Below is a small trained network, with its code and all its weights. Each question gives an input and a target symbol and asks what happens when units are switched off, that is, made to give their printed mean instead of their output.

import numpy as np


def w(rows, s, z=0):
    codes = np.array(rows[::2]) - 128.0
    scale = np.full(codes.shape[1], s)
    scale[-1] = z or s
    return codes * scale


def norm(h):
    return h / np.sqrt((h * h).mean(-1, keepdims=True) + 1e-5)


def f(y):
    return y / 2 * (1 + np.tanh(0.7978845608 * (y + 0.044715 * y**3)))


def softmax(a):
    e = np.exp(a - a.max(-1, keepdims=True))
    return e / e.sum(-1, keepdims=True)


def log_softmax(a):
    a = a - a.max(-1, keepdims=True)
    return a - np.log(np.exp(a).sum(-1, keepdims=True))


def net(x, mask):
    ids = ['ΓΞΠΣΨαβδεηθλμφ'.index(c) for c in x.split()]
    T = len(ids)
    res = E[ids] + P[:T]
    u = 0
    for l in range(2):
        q, k, v = (norm(res) @ M[l].T for M in (Q, K, V))
        z = softmax(np.where(np.tri(T) > 0, q @ k.T / 4**0.5, -1e9)) @ v
        res = res + np.where(mask[u], z, O[l][:, -1]) @ O[l][:, :-1]
        u += 1
        y = f(norm(res) @ A[l][:, :-1].T + A[l][:, -1])
        res = res + np.where(mask[u : u + 12], y, B[l][:, -1]) @ B[l][:, :-1]
        u += 12
    return log_softmax(norm(res)[-1] @ U[:, :-1].T + U[:, -1])


Q, K, V, O, A, B = {}, {}, {}, {}, {}, {}
E = w([
[67,115,119,156],'Γ',
[76,167,154,129],'Ξ',
[165,132,158,121],'Π',
[130,165,64,112],'Σ',
[132,82,73,128],'Ψ',
[122,118,4,134],'α',
[94,84,139,115],'β',
[79,83,98,149],'δ',
[101,43,76,107],'ε',
[41,88,141,155],'η',
[121,119,76,141],'θ',
[93,51,91,109],'λ',
[122,122,86,146],'μ',
[118,125,85,144],'φ',
],0.014)
P = w([
[159,91,80,250],'0',
[151,95,162,101],'1',
[77,140,111,179],'2',
[147,86,151,77],'3',
[77,161,93,146],'4',
[148,84,157,65],'5',
],0.011)
Q[0] = w([
[137,151,137,181],'L0H1',
[80,130,1,210],'L0H1',
[149,104,78,154],'L0H1',
[137,121,129,194],'L0H1',
],0.0087)
K[0] = w([
[183,158,134,128],'L0H1',
[230,3,176,224],'L0H1',
[143,25,111,125],'L0H1',
[175,119,144,111],'L0H1',
],0.0068)
V[0] = w([
[112,92,100,117],'L0H1',
[1,138,52,59],'L0H1',
[55,104,156,133],'L0H1',
[140,213,154,121],'L0H1',
],0.0049)
O[0] = w([
[157,107,139,141,158],'L0H1',
[181,154,172,254,12],'L0H1',
[116,127,186,161,172],'L0H1',
[88,205,109,129,3],'L0H1',
],0.0048,0.0013)
A[0] = w([
[96,93,92,78,79],'L0N1',
[134,161,86,89,49],'L0N2',
[127,180,138,181,60],'L0N3',
[149,123,188,84,93],'L0N4',
[139,187,108,143,127],'L0N5',
[54,110,124,154,120],'L0N6',
[89,131,63,211,30],'L0N7',
[127,126,129,124,116],'L0N8',
[97,95,125,138,35],'L0N9',
[151,124,116,153,58],'L0N10',
[180,151,138,248,54],'L0N11',
[124,115,170,164,3],'L0N12',
],0.012,0.0054)
B[0] = w([
[146,122,175,236,196],'L0N1',
[196,148,179,130,111],'L0N2',
[201,97,107,159,135],'L0N3',
[50,138,42,111,214],'L0N4',
[159,76,166,203,141],'L0N5',
[213,106,119,176,251],'L0N6',
[75,196,39,86,223],'L0N7',
[125,127,128,128,120],'L0N8',
[161,95,161,134,117],'L0N9',
[104,135,144,98,97],'L0N10',
[109,70,2,5,188],'L0N11',
[77,172,167,123,95],'L0N12',
],0.006,0.003)
Q[1] = w([
[189,163,155,82],'L1H1',
[107,247,62,136],'L1H1',
[73,132,137,157],'L1H1',
[76,156,204,143],'L1H1',
],0.013)
K[1] = w([
[219,210,47,75],'L1H1',
[183,255,194,170],'L1H1',
[13,138,184,151],'L1H1',
[8,179,144,122],'L1H1',
],0.0085)
V[1] = w([
[128,128,128,128],'L1H1',
[73,110,74,184],'L1H1',
[153,92,129,2],'L1H1',
[162,135,154,127],'L1H1',
],0.0057)
O[1] = w([
[128,128,128,128,128],'L1H1',
[1,82,43,220,250],'L1H1',
[137,190,232,212,190],'L1H1',
[177,164,145,68,67],'L1H1',
],0.0036,0.0022)
A[1] = w([
[150,206,158,161,1],'L1N1',
[128,128,160,112,141],'L1N2',
[116,127,129,140,115],'L1N3',
[177,158,97,151,131],'L1N4',
[119,123,5,121,28],'L1N5',
[116,134,90,128,80],'L1N6',
[174,168,139,108,45],'L1N7',
[101,120,95,103,127],'L1N8',
[116,227,114,183,15],'L1N9',
[127,113,121,167,147],'L1N10',
[155,162,64,197,97],'L1N11',
[131,103,108,144,178],'L1N12',
],0.016,0.0087)
B[1] = w([
[199,45,7,195,128],'L1N1',
[71,135,101,150,144],'L1N2',
[150,136,131,135,128],'L1N3',
[47,138,188,128,154],'L1N4',
[21,98,10,167,254],'L1N5',
[123,29,151,190,140],'L1N6',
[147,132,255,77,121],'L1N7',
[126,148,135,68,189],'L1N8',
[248,164,207,193,132],'L1N9',
[136,193,123,111,194],'L1N10',
[19,117,131,78,215],'L1N11',
[119,193,110,105,236],'L1N12',
],0.0083,0.0066)
U = w([
[134,180,156,225,144],'Γ',
[54,225,165,146,68],'Ξ',
[144,140,120,4,100],'Π',
[159,136,206,119,222],'Σ',
[193,119,111,103,217],'Ψ',
[92,115,24,168,105],'α',
[71,34,198,111,1],'β',
[168,95,146,186,233],'δ',
[160,64,136,116,149],'ε',
[104,75,190,193,95],'η',
[160,184,113,120,113],'θ',
[149,49,144,120,118],'λ',
[159,182,122,125,132],'μ',
[159,191,119,125,131],'φ',
],0.016,0.0062)

Each question gives the input, a string of symbols that net reads in full, and the target symbol t.
The units are the heads (4 rows each of Q, K, V and O) and the neurons (one row each of A and B). Each row of codes is followed by its name. A weight is (code - 128) times the scale printed after its matrix; where a second scale follows, it is the last column's (O, A, B and U).
mask holds one flag per unit, layer by layer, with each layer's heads first. A switched-off unit (its flag False) gives its mean, the last column of its rows in O or B, instead of its output. The means were averaged over made-up inputs and are rounded, as every weight is.
A unit's drop is (log p(t) with every unit on - log p(t) with that unit switched off) / (log p(t) with every unit on - log p(t) with every unit switched off).
most important unit: the unit with the biggest drop
k most important neurons: the k neurons with the biggest drops, biggest first
k most important neurons of layer l: the k neurons of layer l with the biggest drops, biggest first
input δ Π α η Σ β, target β: 3 most important neurons -> L1N5, L0N7, L0N11
input Π Π β Π, target β: most important unit -> L1N12
input Π β α Π, target β: 3 most important neurons -> L0N11, L1N12, L1N10
input λ μ Π Σ Ξ Π, target Σ: 3 most important neurons -> L1N5, L0N1, L1N7
input η β β, target Ξ: 2 most important neurons of layer 1 -> L1N5, L1N10
input Π Ξ Ξ Ψ, target Ψ: 2 most important neurons -> L1N5, L1N11
input Π Ξ Ψ Ξ Ξ, target Γ: 2 most important neurons of layer 0 -> L0N11, L0N7
input Σ Ξ λ β β, target Ξ: 3 most important neurons -> L0N6, L0N11, L0N4
input φ Π Ξ β Π, target Ξ: 3 most important neurons of layer 1 -> L1N5, L1N11, L1N4
input Π φ Π Π Π, target δ: 3 most important neurons -> L0N2, L0N7, L0N5
input Π Ξ Π Ξ Π, target Γ: 2 most important neurons -> L0N11, L0N5
input Ξ α Π Ψ, target Ψ: 2 most important neurons -> L1N5, L0N7
input α β λ Π Ξ Γ, target Γ: 2 most important neurons -> L1N11, L1N5
input Ψ Σ Σ, target Ξ: 3 most important neurons of layer 0 -> L0N2, L0N11, L0N4
input β δ Π η, target η: 3 most important neurons of layer 0 -> L0N11, L0N6, L0N7
input ε Π ε Π Π, target Γ: 3 most important neurons -> L0N5, L0N4, L1N5
input Ξ Π Ξ Π Σ Γ, target Γ: 3 most important neurons of layer 0 -> L0N6, L0N7, L0N4
input Ξ ε Ξ δ, target δ: most important neuron of layer 0 -> L0N7
input Π Π Π Σ Π, target δ: 2 most important neurons of layer 1 -> L1N1, L1N12
input Π Ψ Π, target Ξ: most important neuron of layer 0 -> L0N6
